Here is a tiny trained network, its code and every weight. The questions are about switching its units off for an input and a target symbol, where a switched-off unit gives its printed mean instead of its output.

import numpy as np


def w(rows, s, z=0):
    codes = np.array(rows[::2]) - 128.0
    scale = np.full(codes.shape[1], s)
    scale[-1] = z or s
    return codes * scale


def norm(h):
    return h / np.sqrt((h * h).mean(-1, keepdims=True) + 1e-5)


def f(y):
    return y / 2 * (1 + np.tanh(0.7978845608 * (y + 0.044715 * y**3)))


def softmax(a):
    e = np.exp(a - a.max(-1, keepdims=True))
    return e / e.sum(-1, keepdims=True)


def log_softmax(a):
    a = a - a.max(-1, keepdims=True)
    return a - np.log(np.exp(a).sum(-1, keepdims=True))


def net(x, mask):
    ids = ['ΔΦαγζημξπστψω'.index(c) for c in x.split()]
    T = len(ids)
    res = E[ids] + P[:T]
    r = norm(res)
    for j in range(2):
        rows = slice(3 * j, 3 * j + 3)
        q, k, v = (r @ M[0][rows].T for M in (Q, K, V))
        z = softmax(np.where(np.tri(T) > 0, q @ k.T / 3**0.5, -1e9)) @ v
        o = O[0][rows]
        res = res + np.where(mask[j], z, o[:, -1]) @ o[:, :-1]
    y = f(norm(res) @ A[0][:, :-1].T + A[0][:, -1])
    res = res + np.where(mask[2:6], y, B[0][:, -1]) @ B[0][:, :-1]
    return log_softmax(norm(res)[-1] @ U[:, :-1].T + U[:, -1])


Q, K, V, O, A, B = {}, {}, {}, {}, {}, {}
E = w([
[180,168,149,108,128],'Δ',
[2,42,228,117,133],'Φ',
[201,169,143,98,89],'α',
[106,75,52,109,171],'γ',
[169,147,157,125,124],'ζ',
[163,152,73,127,195],'η',
[181,162,146,143,166],'μ',
[41,19,89,113,166],'ξ',
[152,157,158,110,91],'π',
[101,155,224,95,96],'σ',
[31,92,123,98,105],'τ',
[154,122,137,200,85],'ψ',
[99,122,97,144,90],'ω',
],0.0062)
P = w([
[78,219,223,118,227],'0',
[141,254,148,143,159],'1',
[130,217,129,127,150],'2',
[147,176,143,110,136],'3',
[140,154,132,85,136],'4',
[144,119,168,83,106],'5',
[137,113,155,63,106],'6',
],0.003)
Q[0] = w([
[105,182,160,60,122],'H0',
[152,129,166,110,96],'H0',
[126,143,136,56,97],'H0',
[123,147,79,92,105],'H1',
[89,135,185,139,115],'H1',
[77,106,2,101,157],'H1',
],0.0057)
K[0] = w([
[142,46,17,81,118],'H0',
[162,52,184,224,175],'H0',
[128,15,65,76,107],'H0',
[177,230,115,108,137],'H1',
[255,160,31,142,52],'H1',
[98,210,167,27,190],'H1',
],0.0039)
V[0] = w([
[190,84,173,183,102],'H0',
[163,188,146,177,139],'H0',
[87,198,127,253,101],'H0',
[220,42,193,232,180],'H1',
[162,56,152,115,166],'H1',
[132,39,69,188,97],'H1',
],0.0051)
O[0] = w([
[42,143,65,114,90,88],'H0',
[113,173,70,72,109,212],'H0',
[84,65,144,3,123,235],'H0',
[37,178,124,117,140,133],'H1',
[91,232,102,104,187,72],'H1',
[64,128,14,101,58,6],'H1',
],0.0047,0.0024)
A[0] = w([
[249,189,153,169,4,153],'N0',
[24,119,135,24,90,151],'N1',
[228,215,78,56,189,253],'N2',
[109,240,191,223,153,188],'N3',
],0.0036,0.0029)
B[0] = w([
[28,60,129,29,223,202],'N0',
[167,7,115,161,200,212],'N1',
[45,2,108,68,87,254],'N2',
[151,135,68,85,247,168],'N3',
],0.003)
U = w([
[83,72,172,60,223,234],'Δ',
[135,23,90,114,23,254],'Φ',
[196,148,73,204,175,91],'α',
[1,79,90,45,97,176],'γ',
[113,127,73,206,192,90],'ζ',
[173,159,130,139,118,33],'η',
[155,202,136,151,113,50],'μ',
[219,89,160,213,91,73],'ξ',
[96,199,114,185,114,2],'π',
[144,208,97,174,96,18],'σ',
[164,182,83,148,147,43],'τ',
[181,206,139,144,79,32],'ψ',
[145,210,92,127,140,14],'ω',
],0.0067,0.0029)

Each question gives the input, a string of symbols that net reads in full, and the target symbol t.
The units are the heads (3 rows each of Q, K, V and O) and the neurons (one row each of A and B). Each row of codes is followed by its name. A weight is (code - 128) times the scale printed after its matrix; where a second scale follows, it is the last column's (O, A, B and U).
mask holds one flag per unit, heads first, then neurons. A switched-off unit (its flag False) gives its mean, the last column of its rows in O or B, instead of its output. The means were averaged over made-up inputs and are rounded, as every weight is.
A unit's drop is (log p(t) with every unit on - log p(t) with that unit switched off) / (log p(t) with every unit on - log p(t) with every unit switched off).
The circuit of an input: a set's keep is (log p(t) with only the set's units on - log p(t) with every unit switched off) / (log p(t) with every unit on - log p(t) with every unit switched off). Starting from all 6 units, units are removed one at a time, each time the one whose removal leaves the highest keep (on an exact tie, the one counted first), for as long as the keep stays at least 0.8.
circuit, biggest first: the units of the circuit, biggest drop first
top k neurons: the k neurons with the biggest drops, biggest first
heads that matter: for each layer, one digit per head in row order, 1 if its drop is at least 0.15 and else 0, layers parted by /
drop of u: that unit's drop, to one decimal
input ψ ω ψ, target Φ: heads that matter	11
input ψ ψ Δ, target γ: circuit, biggest first	(H0)
input ω ψ γ, target Φ: heads that matter	01
input ψ ψ ξ γ ξ ψ μ, target γ: circuit, biggest first	(H1; N2)
input ψ ψ η, target γ: heads that matter	10
input γ ψ μ γ ψ μ, target γ: circuit, biggest first	(N2; H1)
input ψ π ξ γ ψ, target γ: heads that matter	00
input ψ τ ψ, target Φ: heads that matter	11
input ζ μ α τ π ψ, target Δ: heads that matter	00
input π μ ψ ψ γ ψ α, target γ: top 2 neurons	(N0; N2)
input μ τ ψ, target Δ: drop of N0	0.9
input ψ Φ Φ ψ, target γ: drop of N1	-0.1
input ψ ψ ψ ψ ψ η, target γ: drop of H0	0.1
input σ ω α ψ ζ ψ ζ, target γ: drop of N1	-0.2
